Here is a tiny trained network, its code and every weight. The questions are about switching its units off for an input and a class, where a switched-off unit gives its printed mean instead of its output.

import numpy as np


def w(rows, s, z=0):
    codes = np.array(rows[::2]) - 128.0
    scale = np.full(codes.shape[1], s)
    scale[-1] = z or s
    return codes * scale


def f(y):
    return np.maximum(y, 0)


def log_softmax(a):
    a = a - a.max(-1, keepdims=True)
    return a - np.log(np.exp(a).sum(-1, keepdims=True))


def net(x, mask):
    res = np.array(x, float).reshape(1, 6) / 4 @ E
    y = f(res @ A[0][:, :-1].T + A[0][:, -1])
    res = res + np.where(mask, y, B[0][:, -1]) @ B[0][:, :-1]
    return log_softmax(res[-1] @ U[:, :-1].T + U[:, -1])


A, B = {}, {}
E = w([
[131,129,132],'x0',
[183,253,57],'x1',
[123,124,122],'x2',
[255,62,115],'x3',
[77,76,33],'x4',
[128,128,130],'x5',
],0.0068)
A[0] = w([
[145,202,101,183],'n1',
[168,98,123,63],'n2',
[157,121,149,171],'n3',
[107,80,182,74],'n4',
[185,126,112,186],'n5',
[97,89,135,86],'n6',
[174,142,168,192],'n7',
[115,144,152,172],'n8',
[52,170,154,58],'n9',
[175,109,103,117],'n10',
[155,141,154,178],'n11',
[90,168,138,70],'n12',
[138,169,201,234],'n13',
[77,169,148,63],'n14',
[86,142,145,64],'n15',
[138,155,61,158],'n16',
[152,123,118,153],'n17',
[108,38,158,107],'n18',
[94,141,107,151],'n19',
[119,180,101,116],'n20',
[106,145,140,105],'n21',
[80,175,140,71],'n22',
[60,172,132,76],'n23',
[185,95,108,85],'n24',
[95,84,157,74],'n25',
[123,190,183,221],'n26',
[71,134,111,99],'n27',
[199,175,185,171],'n28',
[183,216,75,79],'n29',
[94,109,163,49],'n30',
[167,210,45,69],'n31',
[147,163,157,168],'n32',
[134,123,165,135],'n33',
[92,166,139,72],'n34',
[79,116,87,145],'n35',
[58,181,180,96],'n36',
[118,100,76,253],'n37',
[201,77,131,77],'n38',
[150,132,165,176],'n39',
[127,70,189,92],'n40',
[104,248,124,147],'n41',
[43,162,97,94],'n42',
[97,98,156,100],'n43',
[112,128,31,221],'n44',
[82,86,158,69],'n45',
],0.014,0.0053)
B[0] = w([
[121,73,194,230],'n1',
[222,142,79,154],'n2',
[94,95,52,181],'n3',
[211,101,171,199],'n4',
[109,122,104,201],'n5',
[143,165,116,174],'n6',
[99,81,107,208],'n7',
[79,35,74,176],'n8',
[201,125,90,193],'n9',
[168,68,86,170],'n10',
[82,88,78,183],'n11',
[189,113,82,163],'n12',
[73,77,104,246],'n13',
[186,148,69,173],'n14',
[171,122,102,154],'n15',
[130,62,191,201],'n16',
[107,149,105,160],'n17',
[137,138,199,242],'n18',
[123,102,108,177],'n19',
[154,108,195,184],'n20',
[157,129,69,149],'n21',
[187,153,72,175],'n22',
[186,102,90,191],'n23',
[163,149,39,173],'n24',
[166,126,196,186],'n25',
[59,46,123,237],'n26',
[150,133,142,175],'n27',
[85,120,122,229],'n28',
[184,118,208,228],'n29',
[170,164,136,159],'n30',
[165,147,208,230],'n31',
[66,90,159,185],'n32',
[116,121,114,167],'n33',
[198,135,73,161],'n34',
[111,107,124,193],'n35',
[150,124,73,212],'n36',
[2,24,127,237],'n37',
[169,121,78,196],'n38',
[81,119,78,187],'n39',
[135,155,181,215],'n40',
[132,105,142,254],'n41',
[176,85,103,210],'n42',
[140,114,187,180],'n43',
[76,85,150,244],'n44',
[175,110,167,190],'n45',
],0.0059,0.0069)
U = w([
[221,153,246,55],'0',
[120,115,124,185],'1',
[242,154,43,49],'2',
[68,118,126,136],'3',
[118,134,138,252],'4',
[119,135,134,176],'5',
[85,240,94,47],'6',
],0.012,0.0044)

Each question gives the input, the list of numbers given to net, and the class t.
The units are the neurons (one row each of A and B). Each row of codes is followed by its name. A weight is (code - 128) times the scale printed after its matrix; where a second scale follows, it is the last column's (A, B and U).
mask holds one flag per neuron, in row order. A switched-off neuron (its flag False) gives its mean, the last column of its row in B, instead of its output. The means were averaged over made-up inputs and are rounded, as every weight is.
A unit's drop is (log p(t) with every unit on - log p(t) with that unit switched off) / (log p(t) with every unit on - log p(t) with every unit switched off).
The circuit of an input: a set's keep is (log p(t) with only the set's units on - log p(t) with every unit switched off) / (log p(t) with every unit on - log p(t) with every unit switched off). Starting from the 12 units with the biggest drops (on a tie, the unit counted first), units are removed one at a time, each time the one whose removal leaves the highest keep (on an exact tie, the one counted first), for as long as the keep stays at least 0.8.
units of the circuit, in order: the units of the circuit, biggest drop first
most important unit: the unit with the biggest drop
k most important neurons: the k neurons with the biggest drops, biggest first
drop of u: that unit's drop, to one decimal
input [-2,7,0,2,-3,-2], class 0: most important unit -> n29
input [6,6,-2,3,1,-4], class 0: units of the circuit, in order -> [n29 n31]
input [7,7,6,-1,-8,-8], class 3: units of the circuit, in order -> [n26 n13]
input [5,7,-7,7,7,-1], class 0: units of the circuit, in order -> [n31 n29]
input [3,-8,3,8,8,-6], class 0: units of the circuit, in order -> [n18 n4]
input [-5,-5,-1,4,3,5], class 0: units of the circuit, in order -> [n18 n13]
input [0,7,0,-3,-2,-6], class 0: units of the circuit, in order -> [n29 n31]
input [4,7,0,-4,-8,4], class 3: 3 most important neurons -> [n26 n13 n28]
input [3,8,6,8,4,6], class 0: units of the circuit, in order -> [n31 n29]
input [1,7,3,5,8,6], class 3: 3 most important neurons -> [n37 n44 n4]
input [-8,8,4,0,-4,4], class 0: 2 most important neurons -> [n29 n31]
input [1,5,-1,4,8,-4], class 3: 2 most important neurons -> [n37 n44]
input [1,-5,4,5,-6,-2], class 3: drop of n11 -> 0.1
input [-3,-4,-4,-6,5,-6], class 2: drop of n40 -> 0.0
input [-7,6,5,5,-6,-3], class 4: most important unit -> n28
input [1,-2,1,-6,6,4], class 2: drop of n42 -> 0.2
